Below is a small trained network, with its code and all its weights. Each question gives an input and a class and asks what happens when units are switched off, that is, made to give their printed mean instead of their output.

import numpy as np


def w(rows, s, z=0):
    codes = np.array(rows[::2]) - 128.0
    scale = np.full(codes.shape[1], s)
    scale[-1] = z or s
    return codes * scale


def norm(h):
    return h / np.sqrt((h * h).mean(-1, keepdims=True) + 1e-5)


def f(y):
    return y / 2 * (1 + np.tanh(0.7978845608 * (y + 0.044715 * y**3)))


def log_softmax(a):
    a = a - a.max(-1, keepdims=True)
    return a - np.log(np.exp(a).sum(-1, keepdims=True))


def net(x, mask):
    res = np.array(x, float).reshape(1, 2) / 4 @ E
    u = 0
    for l in range(4):
        y = f(norm(res) @ A[l][:, :-1].T + A[l][:, -1])
        res = res + np.where(mask[u : u + 5], y, B[l][:, -1]) @ B[l][:, :-1]
        u += 5
    return log_softmax(norm(res)[-1] @ U[:, :-1].T + U[:, -1])


A, B = {}, {}
E = w([
[155,84,69,146,111,255,215,178,155,101],'x0',
[68,104,204,146,83,155,101,218,145,78],'x1',
],0.012)
A[0] = w([
[152,253,205,141,156,120,87,116,224,224,149],'0.n0',
[127,140,111,161,116,57,156,180,150,198,3],'0.n1',
[132,233,206,168,219,81,60,122,157,67,173],'0.n2',
[61,93,105,96,39,149,213,171,176,141,168],'0.n3',
[197,117,163,74,47,83,195,58,172,168,122],'0.n4',
],0.0051,0.0015)
B[0] = w([
[202,87,67,88,76,160,253,137,116,117,197],'0.n0',
[107,156,83,191,113,159,159,116,123,129,112],'0.n1',
[78,108,150,228,140,172,173,152,227,165,243],'0.n2',
[165,73,220,133,191,46,146,113,254,99,252],'0.n3',
[255,152,160,87,51,117,201,197,195,54,160],'0.n4',
],0.0083,0.0039)
A[1] = w([
[178,227,39,141,145,133,100,73,179,72,190],'1.n0',
[118,142,195,140,85,1,83,113,204,170,3],'1.n1',
[188,169,141,169,219,77,188,188,196,85,141],'1.n2',
[190,136,115,140,121,113,163,203,174,77,165],'1.n3',
[129,101,44,106,218,183,170,177,130,45,121],'1.n4',
],0.0052,0.0011)
B[1] = w([
[151,168,203,194,88,107,177,198,86,108,190],'1.n0',
[34,127,129,140,206,115,153,72,142,204,218],'1.n1',
[71,183,179,183,135,160,62,114,146,187,253],'1.n2',
[96,158,99,139,200,174,2,129,105,250,228],'1.n3',
[52,175,86,38,214,76,123,76,160,85,217],'1.n4',
],0.0075,0.0049)
A[2] = w([
[127,106,255,196,179,192,113,108,133,85,248],'2.n0',
[110,131,142,120,120,68,99,43,177,155,185],'2.n1',
[142,145,113,168,48,167,108,198,151,164,98],'2.n2',
[95,60,43,112,141,174,112,153,169,95,90],'2.n3',
[159,67,85,115,138,185,111,105,176,94,160],'2.n4',
],0.01,0.0017)
B[2] = w([
[219,158,100,87,120,89,155,124,64,111,247],'2.n0',
[77,120,59,97,130,217,124,134,190,101,184],'2.n1',
[139,177,173,57,235,222,70,96,74,82,147],'2.n2',
[1,136,157,234,104,91,172,37,152,142,178],'2.n3',
[102,149,121,105,48,37,87,101,146,221,168],'2.n4',
],0.0091,0.012)
A[3] = w([
[226,138,1,80,55,134,127,74,130,163,124],'3.n0',
[139,125,211,133,121,82,101,240,136,49,94],'3.n1',
[66,108,92,194,91,95,120,127,180,138,247],'3.n2',
[123,129,215,134,94,108,113,207,138,77,118],'3.n3',
[126,156,156,134,145,219,35,116,156,86,149],'3.n4',
],0.008,0.0012)
B[3] = w([
[133,64,199,181,111,163,72,223,23,8,228],'3.n0',
[172,97,91,232,46,185,136,124,87,104,229],'3.n1',
[97,164,107,94,96,84,172,26,254,196,254],'3.n2',
[164,104,72,131,204,119,168,147,73,66,207],'3.n3',
[173,163,115,43,158,135,8,146,136,132,181],'3.n4',
],0.0087,0.0059)
U = w([
[49,164,88,154,95,103,183,37,233,187,183],'0',
[187,103,102,213,90,152,157,191,7,32,173],'1',
[174,200,130,21,194,190,41,162,140,163,139],'2',
[135,67,144,61,45,103,129,183,111,184,2],'3',
[147,13,142,70,44,120,119,185,120,212,14],'4',
[133,73,156,69,35,125,113,148,123,148,15],'5',
[129,61,140,79,24,128,109,176,98,213,11],'6',
],0.015,0.0095)

Each question gives the input, the list of numbers given to net, and the class t.
The units are the neurons (one row each of A and B). Each row of codes is followed by its name. A weight is (code - 128) times the scale printed after its matrix; where a second scale follows, it is the last column's (A, B and U).
mask holds one flag per neuron, layer by layer. A switched-off neuron (its flag False) gives its mean, the last column of its row in B, instead of its output. The means were averaged over made-up inputs and are rounded, as every weight is.
A unit's drop is (log p(t) with every unit on - log p(t) with that unit switched off) / (log p(t) with every unit on - log p(t) with every unit switched off).
The circuit of an input: a set's keep is (log p(t) with only the set's units on - log p(t) with every unit switched off) / (log p(t) with every unit on - log p(t) with every unit switched off). Starting from the 12 units with the biggest drops (on a tie, the unit counted first), units are removed one at a time, each time the one whose removal leaves the highest keep (on an exact tie, the one counted first), for as long as the keep stays at least 0.8.
units of the circuit, in order: the units of the circuit, biggest drop first
most important unit: the unit with the biggest drop
k most important neurons: the k neurons with the biggest drops, biggest first
top k neurons in layer l: the k neurons of layer l with the biggest drops, biggest first
drop when u is switched off: that unit's drop, to one decimal
input [7,7], class 0: units of the circuit, in order -> 2.n3
input [-1,3], class 2: 4 most important neurons -> 1.n0; 0.n2; 1.n4; 2.n3
input [-6,-7], class 1: 4 most important neurons -> 0.n0; 0.n3; 3.n0; 2.n3
input [-3,0], class 2: 3 most important neurons -> 0.n0; 1.n4; 0.n3
input [3,0], class 2: 4 most important neurons -> 1.n2; 0.n3; 0.n0; 1.n3
input [7,-8], class 1: 2 most important neurons -> 3.n0; 0.n2
input [-3,4], class 1: top 2 neurons in layer 0 -> 0.n3; 0.n2
input [-2,-3], class 2: 4 most important neurons -> 0.n4; 2.n2; 2.n0; 1.n4
input [4,4], class 0: 2 most important neurons -> 1.n0; 2.n3
input [-6,7], class 1: 2 most important neurons -> 2.n3; 1.n4
input [3,3], class 2: 4 most important neurons -> 0.n3; 1.n3; 1.n2; 0.n0
input [-3,2], class 2: 3 most important neurons -> 1.n4; 2.n2; 0.n2
input [7,1], class 0: drop when 2.n1 is switched off -> 0.0
input [1,-3], class 2: most important unit -> 0.n4
input [2,0], class 2: drop when 0.n3 is switched off -> 0.1
input [7,6], class 0: drop when 1.n0 is switched off -> 1.9
